Below is a small trained network, with its code and all its weights. Each question gives an input and a class and asks what happens when units are switched off, that is, made to give their printed mean instead of their output.

import numpy as np


def w(rows, s, z=0):
    codes = np.array(rows[::2]) - 128.0
    scale = np.full(codes.shape[1], s)
    scale[-1] = z or s
    return codes * scale


def norm(h):
    return h / np.sqrt((h * h).mean(-1, keepdims=True) + 1e-5)


def f(y):
    return np.maximum(y, 0)


def log_softmax(a):
    a = a - a.max(-1, keepdims=True)
    return a - np.log(np.exp(a).sum(-1, keepdims=True))


def net(x, mask):
    res = np.array(x, float).reshape(1, 4) / 4 @ E
    u = 0
    for l in range(2):
        y = f(norm(res) @ A[l][:, :-1].T + A[l][:, -1])
        res = res + np.where(mask[u : u + 13], y, B[l][:, -1]) @ B[l][:, :-1]
        u += 13
    return log_softmax(norm(res)[-1] @ U[:, :-1].T + U[:, -1])


A, B = {}, {}
E = w([
[86,162,206,1,60],'x0',
[125,124,127,131,129],'x1',
[172,99,193,190,25],'x2',
[177,43,140,90,146],'x3',
],0.0066)
A[0] = w([
[133,164,99,105,157,2],'0.n0',
[136,136,155,173,80,232],'0.n1',
[91,205,64,88,159,120],'0.n2',
[149,42,141,124,161,95],'0.n3',
[124,126,161,120,62,124],'0.n4',
[147,140,186,29,106,83],'0.n5',
[160,143,73,110,127,78],'0.n6',
[166,77,88,93,94,100],'0.n7',
[176,87,104,180,228,110],'0.n8',
[81,251,118,196,102,163],'0.n9',
[177,121,105,128,98,118],'0.n10',
[41,103,94,71,109,135],'0.n11',
[168,94,76,62,186,107],'0.n12',
],0.012,0.003)
B[0] = w([
[113,158,99,126,110,154],'0.n0',
[196,165,124,116,131,212],'0.n1',
[184,139,154,139,84,232],'0.n2',
[93,59,77,97,93,182],'0.n3',
[164,157,125,146,130,201],'0.n4',
[133,129,164,127,182,237],'0.n5',
[139,154,125,126,147,147],'0.n6',
[67,90,26,112,108,165],'0.n7',
[140,138,180,125,191,237],'0.n8',
[112,2,87,62,131,254],'0.n9',
[157,172,150,111,77,153],'0.n10',
[145,161,139,171,197,198],'0.n11',
[140,160,114,143,27,207],'0.n12',
],0.0081,0.0076)
A[1] = w([
[110,146,92,109,162,253],'1.n0',
[173,128,189,112,159,155],'1.n1',
[181,98,73,148,114,136],'1.n2',
[194,128,110,89,99,110],'1.n3',
[76,94,253,84,79,137],'1.n4',
[142,192,59,152,79,227],'1.n5',
[102,87,94,79,102,93],'1.n6',
[140,75,185,126,197,188],'1.n7',
[106,177,84,84,176,178],'1.n8',
[180,162,125,137,145,180],'1.n9',
[137,129,133,175,153,17],'1.n10',
[140,107,109,201,136,120],'1.n11',
[140,96,133,130,182,137],'1.n12',
],0.014,0.0039)
B[1] = w([
[163,96,154,129,79,205],'1.n0',
[80,108,125,123,149,250],'1.n1',
[116,165,129,101,139,250],'1.n2',
[113,108,152,173,102,254],'1.n3',
[154,146,50,108,169,225],'1.n4',
[101,120,153,112,95,196],'1.n5',
[11,92,105,154,122,205],'1.n6',
[78,175,142,152,136,243],'1.n7',
[172,109,102,140,93,206],'1.n8',
[107,106,202,115,96,231],'1.n9',
[139,129,146,95,150,141],'1.n10',
[140,163,65,53,141,175],'1.n11',
[109,138,154,104,116,198],'1.n12',
],0.011,0.0072)
U = w([
[83,130,145,112,137,198],'0',
[140,178,128,91,206,126],'1',
[92,87,46,133,126,102],'2',
[192,133,158,131,89,112],'3',
[82,122,156,211,155,84],'4',
[201,115,101,251,201,5],'5',
],0.021,0.013)

Each question gives the input, the list of numbers given to net, and the class t.
The units are the neurons (one row each of A and B). Each row of codes is followed by its name. A weight is (code - 128) times the scale printed after its matrix; where a second scale follows, it is the last column's (A, B and U).
mask holds one flag per neuron, layer by layer. A switched-off neuron (its flag False) gives its mean, the last column of its row in B, instead of its output. The means were averaged over made-up inputs and are rounded, as every weight is.
A unit's drop is (log p(t) with every unit on - log p(t) with that unit switched off) / (log p(t) with every unit on - log p(t) with every unit switched off).
The circuit of an input: a set's keep is (log p(t) with only the set's units on - log p(t) with every unit switched off) / (log p(t) with every unit on - log p(t) with every unit switched off). Starting from the 12 units with the biggest drops (on a tie, the unit counted first), units are removed one at a time, each time the one whose removal leaves the highest keep (on an exact tie, the one counted first), for as long as the keep stays at least 0.8.
units of the circuit, in order: the units of the circuit, biggest drop first
most important unit: the unit with the biggest drop
top k neurons: the k neurons with the biggest drops, biggest first
top k neurons in layer l: the k neurons of layer l with the biggest drops, biggest first
input [3,2,-2,-2], class 4: top neuron in layer 1 -> (1.n7)
input [-8,-6,7,3], class 1: top 4 neurons -> (1.n11, 0.n12, 0.n8, 0.n2)
input [6,2,-8,5], class 3: top 2 neurons in layer 0 -> (0.n9, 0.n12)
input [3,-1,-1,4], class 2: units of the circuit, in order -> (0.n1, 1.n9, 1.n4)
input [-5,-3,5,-2], class 1: top 4 neurons in layer 1 -> (1.n11, 1.n6, 1.n2, 1.n0)
input [1,-7,7,-8], class 2: top 3 neurons -> (0.n9, 0.n11, 0.n2)
input [7,-4,6,-8], class 2: units of the circuit, in order -> (0.n9, 1.n4)
input [7,-4,5,-1], class 1: units of the circuit, in order -> (1.n4, 0.n5)
input [-4,-2,5,8], class 2: top 2 neurons -> (0.n3, 0.n7)
input [4,1,-3,5], class 2: top 2 neurons in layer 0 -> (0.n8, 0.n12)
input [-4,6,1,1], class 0: units of the circuit, in order -> (0.n8, 1.n12)
input [0,-4,6,8], class 2: units of the circuit, in order -> (0.n7, 1.n9)
input [8,0,6,-2], class 1: top 2 neurons -> (1.n4, 0.n5)
input [-1,-3,-3,-6], class 2: top 3 neurons in layer 0 -> (0.n9, 0.n8, 0.n5)
input [7,6,-3,-7], class 1: units of the circuit, in order -> (1.n4, 0.n5, 1.n6)
input [3,3,-3,1], class 4: most important unit -> 0.n11
input [-2,1,-6,5], class 3: top 3 neurons -> (0.n9, 0.n12, 0.n8)
input [2,-7,7,8], class 2: top 2 neurons -> (0.n7, 0.n3)
input [-7,-1,8,6], class 3: top 4 neurons in layer 0 -> (0.n9, 0.n10, 0.n5, 0.n11)
input [3,-1,3,3], class 4: top 3 neurons in layer 1 -> (1.n3, 1.n11, 1.n2)
input [-7,5,2,4], class 1: most important unit -> 0.n8
input [-7,-3,8,-1], class 3: top 4 neurons in layer 0 -> (0.n1, 0.n5, 0.n10, 0.n11)
input [-3,5,-6,3], class 3: top 2 neurons -> (0.n12, 0.n9)
input [6,4,-6,-2], class 1: top 4 neurons in layer 1 -> (1.n6, 1.n3, 1.n5, 1.n4)
input [8,0,-1,8], class 1: top 3 neurons -> (0.n5, 1.n4, 0.n9)
input [-7,4,-6,6], class 1: top 2 neurons -> (0.n8, 0.n9)
input [-8,5,3,7], class 1: most important unit -> 0.n8
input [6,3,-8,-3], class 3: top 2 neurons -> (1.n8, 0.n8)
input [5,3,0,-7], class 2: top 2 neurons -> (0.n9, 0.n8)
